Below is a small trained network, with its code and all its weights. Each question gives an input and a class and asks what happens when units are switched off, that is, made to give their printed mean instead of their output.

import numpy as np


def w(rows, s, z=0):
    codes = np.array(rows[::2]) - 128.0
    scale = np.full(codes.shape[1], s)
    scale[-1] = z or s
    return codes * scale


def norm(h):
    return h / np.sqrt((h * h).mean(-1, keepdims=True) + 1e-5)


def f(y):
    return y / 2 * (1 + np.tanh(0.7978845608 * (y + 0.044715 * y**3)))


def log_softmax(a):
    a = a - a.max(-1, keepdims=True)
    return a - np.log(np.exp(a).sum(-1, keepdims=True))


def net(x, mask):
    res = np.array(x, float).reshape(1, 7) / 4 @ E
    u = 0
    for l in range(2):
        y = f(norm(res) @ A[l][:, :-1].T + A[l][:, -1])
        res = res + np.where(mask[u : u + 7], y, B[l][:, -1]) @ B[l][:, :-1]
        u += 7
    return log_softmax(norm(res)[-1] @ U[:, :-1].T + U[:, -1])


A, B = {}, {}
E = w([
[173,82,108,38,100,109],'x0',
[118,129,116,159,14,200],'x1',
[142,159,123,217,103,191],'x2',
[162,32,144,239,153,90],'x3',
[77,48,214,33,100,203],'x4',
[33,253,199,127,90,64],'x5',
[252,164,222,59,123,166],'x6',
],0.0056)
A[0] = w([
[197,182,229,130,190,97,152],'L0N1',
[145,116,159,86,150,123,101],'L0N2',
[80,100,174,44,175,85,3],'L0N3',
[84,84,254,155,48,148,45],'L0N4',
[104,146,218,112,150,173,94],'L0N5',
[137,140,133,70,190,74,16],'L0N6',
[27,163,79,92,148,187,107],'L0N7',
],0.0094,0.0041)
B[0] = w([
[130,118,150,185,35,118,255],'L0N1',
[149,165,176,153,183,159,158],'L0N2',
[129,134,128,85,198,70,188],'L0N3',
[134,17,172,182,2,110,215],'L0N4',
[109,97,224,215,110,116,190],'L0N5',
[173,109,166,164,219,23,153],'L0N6',
[80,58,205,211,100,164,196],'L0N7',
],0.0077,0.0038)
A[1] = w([
[212,140,145,209,97,168,21],'L1N1',
[61,200,199,135,85,142,217],'L1N2',
[177,62,41,124,218,173,2],'L1N3',
[38,39,19,84,172,101,205],'L1N4',
[17,44,108,101,68,187,118],'L1N5',
[54,182,9,226,75,84,124],'L1N6',
[255,43,18,213,162,147,130],'L1N7',
],0.0082,0.0035)
B[1] = w([
[24,99,143,124,132,99,169],'L1N1',
[233,103,97,114,156,225,226],'L1N2',
[68,57,188,160,122,185,168],'L1N3',
[5,83,135,139,45,109,207],'L1N4',
[167,106,180,181,131,132,211],'L1N5',
[162,214,105,164,162,136,231],'L1N6',
[110,87,240,106,22,84,254],'L1N7',
],0.011,0.0062)
U = w([
[26,180,52,142,122,68,113],'0',
[107,126,41,84,175,156,18],'1',
[180,178,83,18,99,193,72],'2',
[218,160,177,71,196,56,139],'3',
[106,125,38,84,197,161,12],'4',
[174,226,91,194,190,222,172],'5',
[94,33,204,163,60,144,172],'6',
[66,95,95,34,253,76,86],'7',
],0.016,0.011)

Each question gives the input, the list of numbers given to net, and the class t.
The units are the neurons (one row each of A and B). Each row of codes is followed by its name. A weight is (code - 128) times the scale printed after its matrix; where a second scale follows, it is the last column's (A, B and U).
mask holds one flag per neuron, layer by layer. A switched-off neuron (its flag False) gives its mean, the last column of its row in B, instead of its output. The means were averaged over made-up inputs and are rounded, as every weight is.
A unit's drop is (log p(t) with every unit on - log p(t) with that unit switched off) / (log p(t) with every unit on - log p(t) with every unit switched off).
The circuit of an input: a set's keep is (log p(t) with only the set's units on - log p(t) with every unit switched off) / (log p(t) with every unit on - log p(t) with every unit switched off). Starting from the 12 units with the biggest drops (on a tie, the unit counted first), units are removed one at a time, each time the one whose removal leaves the highest keep (on an exact tie, the one counted first), for as long as the keep stays at least 0.8.
units of the circuit, in order: the units of the circuit, biggest drop first
unit that matters most: the unit with the biggest drop
k most important neurons: the k neurons with the biggest drops, biggest first
k most important neurons of layer l: the k neurons of layer l with the biggest drops, biggest first
drop of u: that unit's drop, to one decimal
input [8,7,-1,6,-6,5,-1], class 0: unit that matters most => L1N2
input [-6,5,-8,-5,0,2,7], class 5: 3 most important neurons => L1N2, L1N7, L1N4
input [1,4,-5,1,-5,-1,-3], class 0: units of the circuit, in order => L1N6, L1N2
input [-5,-8,2,2,-2,0,-1], class 3: units of the circuit, in order => L1N4, L1N3
input [2,-2,-6,-5,8,-1,-1], class 7: units of the circuit, in order => L0N3, L1N7
input [6,2,-8,-5,-3,-5,7], class 3: 2 most important neurons of layer 1 => L1N2, L1N4
input [6,-5,-8,7,2,-5,7], class 3: units of the circuit, in order => L1N4, L0N4
input [-8,-2,5,-7,5,-7,1], class 5: 2 most important neurons => L1N7, L1N4
input [0,-6,1,1,-1,4,-4], class 0: 2 most important neurons => L1N4, L0N5
input [-5,-8,-5,8,5,-2,8], class 3: 4 most important neurons => L1N4, L1N3, L0N3, L1N7
input [-7,-7,4,3,-2,2,4], class 5: 2 most important neurons => L1N7, L0N4
input [6,-7,-1,1,5,6,-5], class 7: 2 most important neurons => L0N3, L1N7
input [-3,-1,1,-6,-2,-3,-1], class 5: 2 most important neurons => L1N7, L0N4
input [4,2,8,-8,3,2,7], class 2: units of the circuit, in order => L1N7
input [-8,-7,-2,-6,-4,8,2], class 5: 2 most important neurons of layer 1 => L1N2, L1N7
input [6,-1,-8,7,6,-4,6], class 3: 4 most important neurons of layer 1 => L1N4, L1N1, L1N7, L1N5
input [3,2,-5,-1,-2,1,-6], class 0: 2 most important neurons of layer 0 => L0N4, L0N5
input [6,2,1,-3,-5,-1,5], class 2: 3 most important neurons of layer 1 => L1N4, L1N5, L1N3
input [-3,4,-2,-5,-2,-4,7], class 2: 2 most important neurons of layer 0 => L0N4, L0N7
input [8,7,7,-7,-8,-2,-8], class 5: units of the circuit, in order => L1N6
input [-1,1,0,4,-5,7,-7], class 5: drop of L1N6 => 0.3
input [-7,-7,-8,1,4,8,7], class 3: drop of L1N7 => 0.2
input [3,-5,1,-5,6,0,4], class 3: drop of L0N3 => 0.1
